Below is a small trained network, with its code and all its weights. Each question gives an input and a class and asks what happens when units are switched off, that is, made to give their printed mean instead of their output.

import numpy as np


def w(rows, s, z=0):
    codes = np.array(rows[::2]) - 128.0
    scale = np.full(codes.shape[1], s)
    scale[-1] = z or s
    return codes * scale


def norm(h):
    return h / np.sqrt((h * h).mean(-1, keepdims=True) + 1e-5)


def f(y):
    return y / 2 * (1 + np.tanh(0.7978845608 * (y + 0.044715 * y**3)))


def log_softmax(a):
    a = a - a.max(-1, keepdims=True)
    return a - np.log(np.exp(a).sum(-1, keepdims=True))


def net(x, mask):
    res = np.array(x, float).reshape(1, 7) / 4 @ E
    u = 0
    for l in range(2):
        y = f(norm(res) @ A[l][:, :-1].T + A[l][:, -1])
        res = res + np.where(mask[u : u + 9], y, B[l][:, -1]) @ B[l][:, :-1]
        u += 9
    return log_softmax(norm(res)[-1] @ U[:, :-1].T + U[:, -1])


A, B = {}, {}
E = w([
[161,48,153,143,133,165,76],'x0',
[158,200,154,141,173,139,64],'x1',
[124,132,122,120,130,141,130],'x2',
[133,123,132,138,127,114,124],'x3',
[44,154,230,129,93,135,106],'x4',
[135,120,132,142,123,105,124],'x5',
[174,167,116,63,2,141,90],'x6',
],0.0089)
A[0] = w([
[145,114,22,166,151,88,112,1],'0.n0',
[71,2,125,137,204,191,1,69],'0.n1',
[59,37,110,107,58,126,185,86],'0.n2',
[208,241,206,152,181,176,60,113],'0.n3',
[25,140,245,110,114,92,107,39],'0.n4',
[174,82,186,115,68,191,92,144],'0.n5',
[47,212,71,110,149,65,159,6],'0.n6',
[83,96,144,182,184,84,107,23],'0.n7',
[17,132,169,150,99,78,101,170],'0.n8',
],0.0076,0.0029)
B[0] = w([
[153,151,153,75,150,170,139,146],'0.n0',
[111,75,90,136,115,110,85,249],'0.n1',
[140,179,160,247,93,172,170,243],'0.n2',
[123,99,114,209,51,147,202,247],'0.n3',
[123,195,153,87,202,196,70,254],'0.n4',
[94,88,55,103,126,155,60,232],'0.n5',
[70,78,87,115,110,68,87,176],'0.n6',
[97,116,123,99,134,179,127,177],'0.n7',
[155,164,133,113,131,161,48,248],'0.n8',
],0.011,0.0044)
A[1] = w([
[88,87,103,121,199,139,124,165],'1.n0',
[215,109,43,82,164,107,155,51],'1.n1',
[187,117,64,160,162,124,190,60],'1.n2',
[103,137,143,184,95,166,134,75],'1.n3',
[67,123,128,216,255,143,147,53],'1.n4',
[157,160,108,106,42,109,84,65],'1.n5',
[80,229,113,117,130,51,153,252],'1.n6',
[121,78,94,67,58,188,127,119],'1.n7',
[127,189,106,169,151,174,90,186],'1.n8',
],0.011,0.0025)
B[1] = w([
[101,195,101,28,140,76,101,190],'1.n0',
[62,198,187,163,131,220,72,181],'1.n1',
[126,134,229,138,95,202,92,189],'1.n2',
[161,91,117,135,119,137,185,198],'1.n3',
[188,151,127,76,74,55,195,254],'1.n4',
[152,109,160,32,208,45,207,216],'1.n5',
[104,1,69,212,164,140,36,204],'1.n6',
[102,172,131,149,174,53,142,233],'1.n7',
[182,111,120,142,109,145,217,238],'1.n8',
],0.01,0.0068)
U = w([
[120,186,236,96,153,228,55,121],'0',
[158,136,167,1,151,48,142,248],'1',
[162,87,195,235,52,136,164,67],'2',
[81,52,79,144,158,119,5,67],'3',
],0.014,0.0016)

Each question gives the input, the list of numbers given to net, and the class t.
The units are the neurons (one row each of A and B). Each row of codes is followed by its name. A weight is (code - 128) times the scale printed after its matrix; where a second scale follows, it is the last column's (A, B and U).
mask holds one flag per neuron, layer by layer. A switched-off neuron (its flag False) gives its mean, the last column of its row in B, instead of its output. The means were averaged over made-up inputs and are rounded, as every weight is.
A unit's drop is (log p(t) with every unit on - log p(t) with that unit switched off) / (log p(t) with every unit on - log p(t) with every unit switched off).
The circuit of an input: a set's keep is (log p(t) with only the set's units on - log p(t) with every unit switched off) / (log p(t) with every unit on - log p(t) with every unit switched off). Starting from the 12 units with the biggest drops (on a tie, the unit counted first), units are removed one at a time, each time the one whose removal leaves the highest keep (on an exact tie, the one counted first), for as long as the keep stays at least 0.8.
circuit, biggest first: the units of the circuit, biggest drop first
most important unit: the unit with the biggest drop
top k neurons: the k neurons with the biggest drops, biggest first
top k neurons in layer l: the k neurons of layer l with the biggest drops, biggest first
input [-8,-2,8,-6,7,-1,2], class 3: circuit, biggest first : 1.n6
input [3,2,-2,1,-4,0,4], class 0: top 3 neurons : 1.n1, 1.n4, 0.n8
input [8,6,7,6,0,4,7], class 3: top 3 neurons in layer 0 : 0.n5, 0.n2, 0.n3
input [7,-3,-2,6,-5,-5,8], class 1: top 3 neurons : 1.n5, 1.n6, 1.n7
input [4,2,5,0,-4,6,-4], class 0: circuit, biggest first : 1.n1, 0.n0, 0.n2
input [5,4,1,3,2,4,-5], class 1: top 3 neurons : 1.n4, 0.n2, 1.n0
input [-3,-5,1,-6,8,5,-6], class 0: top 3 neurons in layer 0 : 0.n4, 0.n8, 0.n3
input [3,7,0,3,-6,-7,-3], class 2: top 2 neurons : 0.n3, 0.n5
input [-8,-4,-6,-8,8,4,-5], class 0: top 3 neurons : 0.n4, 0.n8, 0.n1
input [-1,-5,-5,3,4,-2,-5], class 1: top 3 neurons in layer 0 : 0.n3, 0.n4, 0.n7
input [4,5,4,-3,-3,-5,-5], class 1: top 4 neurons in layer 1 : 1.n4, 1.n0, 1.n6, 1.n8
input [-4,-5,-4,-1,5,7,1], class 0: top 3 neurons : 0.n4, 0.n8, 0.n3
input [-5,1,0,-3,-6,-7,6], class 0: top 3 neurons in layer 0 : 0.n8, 0.n5, 0.n1
input [-6,-3,-8,2,-1,8,-3], class 3: top 2 neurons : 1.n6, 0.n6
input [6,-5,7,-6,-1,-8,6], class 1: top 2 neurons : 1.n6, 1.n5
input [-2,-5,7,-7,-4,-2,-8], class 1: top neuron in layer 1 : 1.n4
input [7,8,0,-7,-6,6,3], class 2: top 2 neurons in layer 0 : 0.n3, 0.n4
input [-6,6,4,-2,-1,5,0], class 2: top 2 neurons in layer 0 : 0.n3, 0.n5
input [-3,8,-4,-6,-7,-5,6], class 2: top 2 neurons : 0.n3, 1.n0
input [-1,2,0,2,6,1,8], class 1: most important unit : 1.n5
input [-6,7,8,-1,-2,6,-6], class 2: top 4 neurons in layer 0 : 0.n3, 0.n4, 0.n5, 0.n1
input [-7,1,1,-8,-8,-3,5], class 0: top 2 neurons in layer 1 : 1.n1, 1.n2
input [-1,0,-8,5,-3,-3,3], class 0: top 2 neurons : 1.n1, 0.n8
